Below is a small trained network, with its code and all its weights. Each question gives an input and a class and asks what happens when units are switched off, that is, made to give their printed mean instead of their output.

import numpy as np


def w(rows, s, z=0):
    codes = np.array(rows[::2]) - 128.0
    scale = np.full(codes.shape[1], s)
    scale[-1] = z or s
    return codes * scale


def f(y):
    return np.maximum(y, 0)


def log_softmax(a):
    a = a - a.max(-1, keepdims=True)
    return a - np.log(np.exp(a).sum(-1, keepdims=True))


def net(x, mask):
    res = np.array(x, float).reshape(1, 6) / 4 @ E
    y = f(res @ A[0][:, :-1].T + A[0][:, -1])
    res = res + np.where(mask, y, B[0][:, -1]) @ B[0][:, :-1]
    return log_softmax(res[-1] @ U[:, :-1].T + U[:, -1])


A, B = {}, {}
E = w([
[128,127,128],'x0',
[129,128,129],'x1',
[117,172,9],'x2',
[128,127,129],'x3',
[71,208,168],'x4',
[32,53,102],'x5',
],0.015)
A[0] = w([
[129,176,200,159],'N1',
[128,157,100,74],'N2',
[123,170,92,161],'N3',
[130,94,182,186],'N4',
[181,182,154,166],'N5',
[130,110,155,146],'N6',
[129,123,184,157],'N7',
[174,136,156,95],'N8',
[122,86,73,132],'N9',
[141,156,160,114],'N10',
[29,111,134,83],'N11',
[179,126,172,99],'N12',
[142,138,163,129],'N13',
[88,116,157,43],'N14',
[194,70,116,187],'N15',
[126,125,86,113],'N16',
[254,182,114,209],'N17',
[198,162,119,107],'N18',
[160,97,155,89],'N19',
[121,185,82,179],'N20',
[219,62,128,42],'N21',
[122,77,190,122],'N22',
[127,196,66,20],'N23',
[162,186,134,100],'N24',
[141,155,155,122],'N25',
[134,165,165,131],'N26',
[231,163,93,6],'N27',
[103,80,47,114],'N28',
[102,191,71,83],'N29',
[77,89,39,107],'N30',
[142,162,207,132],'N31',
[148,172,166,128],'N32',
[133,51,189,49],'N33',
[121,173,94,174],'N34',
[132,113,66,114],'N35',
[71,167,123,26],'N36',
[89,158,130,156],'N37',
],0.018,0.014)
B[0] = w([
[147,138,101,211],'N1',
[107,152,121,144],'N2',
[130,98,159,184],'N3',
[127,154,88,209],'N4',
[144,155,97,201],'N5',
[89,142,125,164],'N6',
[142,145,109,190],'N7',
[138,143,105,160],'N8',
[171,141,140,186],'N9',
[136,139,117,159],'N10',
[65,100,144,196],'N11',
[133,141,120,173],'N12',
[137,137,107,161],'N13',
[118,159,87,146],'N14',
[97,74,181,214],'N15',
[134,153,134,158],'N16',
[75,129,109,252],'N17',
[100,96,160,175],'N18',
[118,142,129,157],'N19',
[134,99,163,205],'N20',
[58,148,75,181],'N21',
[88,104,146,199],'N22',
[62,150,81,167],'N23',
[130,142,109,168],'N24',
[140,135,110,158],'N25',
[147,147,116,172],'N26',
[157,7,197,169],'N27',
[171,149,127,205],'N28',
[74,120,139,184],'N29',
[173,142,135,214],'N30',
[134,148,117,203],'N31',
[145,146,107,176],'N32',
[140,51,177,188],'N33',
[137,101,168,190],'N34',
[149,155,125,175],'N35',
[157,75,193,153],'N36',
[100,155,114,178],'N37',
],0.017,0.02)
U = w([
[5,158,61,85],'0',
[103,94,200,251],'1',
[249,191,68,49],'2',
],0.013,0.0021)

Each question gives the input, the list of numbers given to net, and the class t.
The units are the neurons (one row each of A and B). Each row of codes is followed by its name. A weight is (code - 128) times the scale printed after its matrix; where a second scale follows, it is the last column's (A, B and U).
mask holds one flag per neuron, in row order. A switched-off neuron (its flag False) gives its mean, the last column of its row in B, instead of its output. The means were averaged over made-up inputs and are rounded, as every weight is.
A unit's drop is (log p(t) with every unit on - log p(t) with that unit switched off) / (log p(t) with every unit on - log p(t) with every unit switched off).
The circuit of an input: a set's keep is (log p(t) with only the set's units on - log p(t) with every unit switched off) / (log p(t) with every unit on - log p(t) with every unit switched off). Starting from the 12 units with the biggest drops (on a tie, the unit counted first), units are removed one at a time, each time the one whose removal leaves the highest keep (on an exact tie, the one counted first), for as long as the keep stays at least 0.8.
units of the circuit, in order: the units of the circuit, biggest drop first
k most important neurons: the k neurons with the biggest drops, biggest first
drop when u is switched off: that unit's drop, to one decimal
input [6,-3,-2,-7,-2,-6], class 0: units of the circuit, in order	(N17)
input [-6,-1,0,4,-5,-8], class 0: 2 most important neurons	(N17 N21)
input [1,-3,-4,-4,0,-5], class 0: 3 most important neurons	(N17 N30 N28)
input [-7,-6,-4,4,3,1], class 0: 2 most important neurons	(N30 N28)
input [-7,5,-2,-1,0,-3], class 0: 3 most important neurons	(N17 N30 N28)
input [-1,6,7,-7,1,6], class 1: 2 most important neurons	(N11 N29)
input [-6,-4,-2,4,-7,-5], class 0: 2 most important neurons	(N21 N17)
input [7,6,-7,-4,1,2], class 0: 2 most important neurons	(N4 N27)
input [-3,-6,1,-2,1,7], class 1: 2 most important neurons	(N11 N17)
input [6,4,6,-1,7,2], class 1: 3 most important neurons	(N36 N20 N34)
input [2,3,-6,7,1,5], class 0: 4 most important neurons	(N4 N27 N14 N20)
input [0,7,7,-3,-1,-7], class 1: 2 most important neurons	(N27 N20)
input [-4,3,-8,-1,-8,-5], class 0: drop when N21 is switched off	0.8
input [-5,2,7,6,-8,-6], class 1: units of the circuit, in order	(N27)
input [-3,-2,-6,-1,1,-7], class 2: drop when N11 is switched off	0.3
input [3,1,5,4,0,8], class 2: drop when N28 is switched off	0.3
input [5,5,7,3,6,3], class 1: drop when N36 is switched off	0.2
